Below is a small trained network, with its code and all its weights. Each question gives an input and a class and asks what happens when units are switched off, that is, made to give their printed mean instead of their output.

import numpy as np


def w(rows, s, z=0):
    codes = np.array(rows[::2]) - 128.0
    scale = np.full(codes.shape[1], s)
    scale[-1] = z or s
    return codes * scale


def norm(h):
    return h / np.sqrt((h * h).mean(-1, keepdims=True) + 1e-5)


def f(y):
    return y / 2 * (1 + np.tanh(0.7978845608 * (y + 0.044715 * y**3)))


def log_softmax(a):
    a = a - a.max(-1, keepdims=True)
    return a - np.log(np.exp(a).sum(-1, keepdims=True))


def net(x, mask):
    res = np.array(x, float).reshape(1, 5) / 4 @ E
    u = 0
    for l in range(3):
        y = f(norm(res) @ A[l][:, :-1].T + A[l][:, -1])
        res = res + np.where(mask[u : u + 3], y, B[l][:, -1]) @ B[l][:, :-1]
        u += 3
    return log_softmax(norm(res)[-1] @ U[:, :-1].T + U[:, -1])


A, B = {}, {}
E = w([
[168,50,235],'x0',
[252,183,77],'x1',
[80,140,90],'x2',
[106,232,217],'x3',
[114,120,60],'x4',
],0.0032)
A[0] = w([
[144,3,152,138],'0.n1',
[210,57,185,34],'0.n2',
[159,132,195,1],'0.n3',
],0.005,0.0039)
B[0] = w([
[149,209,100,255],'0.n1',
[253,117,204,94],'0.n2',
[177,70,195,17],'0.n3',
],0.0049,0.00097)
A[1] = w([
[165,137,33,103],'1.n1',
[73,106,8,248],'1.n2',
[55,106,254,254],'1.n3',
],0.0084,0.0033)
B[1] = w([
[108,73,35,173],'1.n1',
[254,72,57,253],'1.n2',
[129,139,3,252],'1.n3',
],0.0058,0.0056)
A[2] = w([
[107,181,68,1],'2.n1',
[2,45,183,191],'2.n2',
[181,77,43,208],'2.n3',
],0.005,0.0032)
B[2] = w([
[181,143,161,122],'2.n1',
[136,147,2,116],'2.n2',
[141,207,246,255],'2.n3',
],0.0061,0.0051)
U = w([
[39,139,194,4],'0',
[206,42,2,216],'1',
[37,110,149,3],'2',
[57,145,11,224],'3',
[210,151,207,253],'4',
[158,191,81,121],'5',
[46,73,207,3],'6',
],0.0084,0.0047)

Each question gives the input, the list of numbers given to net, and the class t.
The units are the neurons (one row each of A and B). Each row of codes is followed by its name. A weight is (code - 128) times the scale printed after its matrix; where a second scale follows, it is the last column's (A, B and U).
mask holds one flag per neuron, layer by layer. A switched-off neuron (its flag False) gives its mean, the last column of its row in B, instead of its output. The means were averaged over made-up inputs and are rounded, as every weight is.
A unit's drop is (log p(t) with every unit on - log p(t) with that unit switched off) / (log p(t) with every unit on - log p(t) with every unit switched off).
The circuit of an input: a set's keep is (log p(t) with only the set's units on - log p(t) with every unit switched off) / (log p(t) with every unit on - log p(t) with every unit switched off). Starting from all 9 units, units are removed one at a time, each time the one whose removal leaves the highest keep (on an exact tie, the one counted first), for as long as the keep stays at least 0.8.
circuit, biggest first: the units of the circuit, biggest drop first
top k neurons: the k neurons with the biggest drops, biggest first
k most important neurons of layer l: the k neurons of layer l with the biggest drops, biggest first
drop when u is switched off: that unit's drop, to one decimal
input [8,-7,-1,7,-6], class 3: circuit, biggest first	[1.n2, 1.n3, 2.n2]
input [-4,-2,-3,2,7], class 4: 2 most important neurons of layer 1	[1.n3, 1.n2]
input [-1,-3,-2,0,5], class 4: circuit, biggest first	[2.n3, 1.n3]
input [4,-4,-8,-5,-3], class 4: top 2 neurons	[0.n1, 1.n2]
input [-7,-5,6,-1,-2], class 1: circuit, biggest first	[1.n2]
input [7,-8,-7,-3,7], class 3: circuit, biggest first	[1.n2, 0.n1, 1.n3]
input [-4,-7,8,3,-5], class 1: 2 most important neurons of layer 1	[1.n3, 1.n2]
input [-4,0,-4,4,7], class 4: 2 most important neurons of layer 2	[2.n3, 2.n2]
input [-1,-4,2,1,-8], class 3: drop when 1.n2 is switched off	0.2
input [7,-5,-1,3,5], class 3: drop when 1.n2 is switched off	0.3
input [0,1,-6,1,4], class 4: drop when 0.n3 is switched off	0.0
